Below are the code and all the weights of a small trained network. Each question names an input and a class and asks about switching units off, where a switched-off unit gives its printed mean instead of its output.

import numpy as np


def w(rows, s, z=0):
    codes = np.array(rows[::2]) - 128.0
    scale = np.full(codes.shape[1], s)
    scale[-1] = z or s
    return codes * scale


def f(y):
    return np.maximum(y, 0)


def log_softmax(a):
    a = a - a.max(-1, keepdims=True)
    return a - np.log(np.exp(a).sum(-1, keepdims=True))


def net(x, mask):
    res = np.array(x, float).reshape(1, 2) / 4 @ E
    y = f(res @ A[0][:, :-1].T + A[0][:, -1])
    res = res + np.where(mask, y, B[0][:, -1]) @ B[0][:, :-1]
    return log_softmax(res[-1] @ U[:, :-1].T + U[:, -1])


A, B = {}, {}
E = w([
[183,70,173,134,209,107,119,87],'x0',
[146,140,210,76,32,226,247,133],'x1',
],0.013)
A[0] = w([
[65,219,60,139,25,129,149,235,251],'n0',
[182,44,120,213,176,70,143,78,251],'n1',
[67,212,79,69,144,116,130,242,70],'n2',
[48,126,61,82,37,71,125,203,176],'n3',
[75,143,122,207,255,20,54,159,75],'n4',
[79,104,87,216,154,181,16,113,126],'n5',
[139,149,79,102,104,92,29,151,3],'n6',
],0.0074,0.0034)
B[0] = w([
[121,53,62,11,139,140,128,104,247],'n0',
[119,80,50,129,199,123,133,141,209],'n1',
[191,55,166,131,143,123,90,139,180],'n2',
[158,87,90,81,173,85,120,127,205],'n3',
[117,112,131,60,114,176,165,164,246],'n4',
[80,89,128,99,103,122,144,163,194],'n5',
[88,140,97,160,173,180,158,189,168],'n6',
],0.012,0.014)
U = w([
[255,40,101,50,201,140,77,117,194],'0',
[104,114,99,50,111,248,151,179,162],'1',
[123,98,70,56,148,81,147,94,255],'2',
[124,154,84,174,70,66,71,47,1],'3',
[122,194,88,163,101,146,113,115,1],'4',
[106,184,106,185,34,54,17,97,1],'5',
[86,213,117,192,82,109,45,86,1],'6',
[117,220,93,194,71,131,37,54,1],'7',
],0.0076,0.0036)

Each question gives the input, the list of numbers given to net, and the class t.
The units are the neurons (one row each of A and B). Each row of codes is followed by its name. A weight is (code - 128) times the scale printed after its matrix; where a second scale follows, it is the last column's (A, B and U).
mask holds one flag per neuron, in row order. A switched-off neuron (its flag False) gives its mean, the last column of its row in B, instead of its output. The means were averaged over made-up inputs and are rounded, as every weight is.
A unit's drop is (log p(t) with every unit on - log p(t) with that unit switched off) / (log p(t) with every unit on - log p(t) with every unit switched off).
The circuit of an input: a set's keep is (log p(t) with only the set's units on - log p(t) with every unit switched off) / (log p(t) with every unit on - log p(t) with every unit switched off). Starting from all 7 units, units are removed one at a time, each time the one whose removal leaves the highest keep (on an exact tie, the one counted first), for as long as the keep stays at least 0.8.
circuit, biggest first: the units of the circuit, biggest drop first
top k neurons: the k neurons with the biggest drops, biggest first
drop of u: that unit's drop, to one decimal
input [3,1], class 2: circuit, biggest first : (n2; n4)
input [5,-7], class 1: circuit, biggest first : (n4; n5)
input [-3,-4], class 1: circuit, biggest first : (n4; n6)
input [-3,2], class 2: circuit, biggest first : (n4)
input [3,3], class 2: circuit, biggest first : (n4; n2)
input [6,-7], class 1: circuit, biggest first : (n4; n5)
input [3,-3], class 2: circuit, biggest first : (n2; n3)
input [-1,2], class 2: circuit, biggest first : (n4; n2)
input [2,-3], class 2: top 2 neurons : (n2; n1)
input [1,-4], class 1: top 2 neurons : (n4; n3)
input [3,-7], class 1: drop of n0 : 0.0
input [-1,-8], class 1: drop of n4 : 0.3
input [-6,-3], class 0: drop of n0 : 0.1
input [-8,-6], class 0: drop of n0 : 0.2
input [-7,6], class 0: top neuron : (n3)
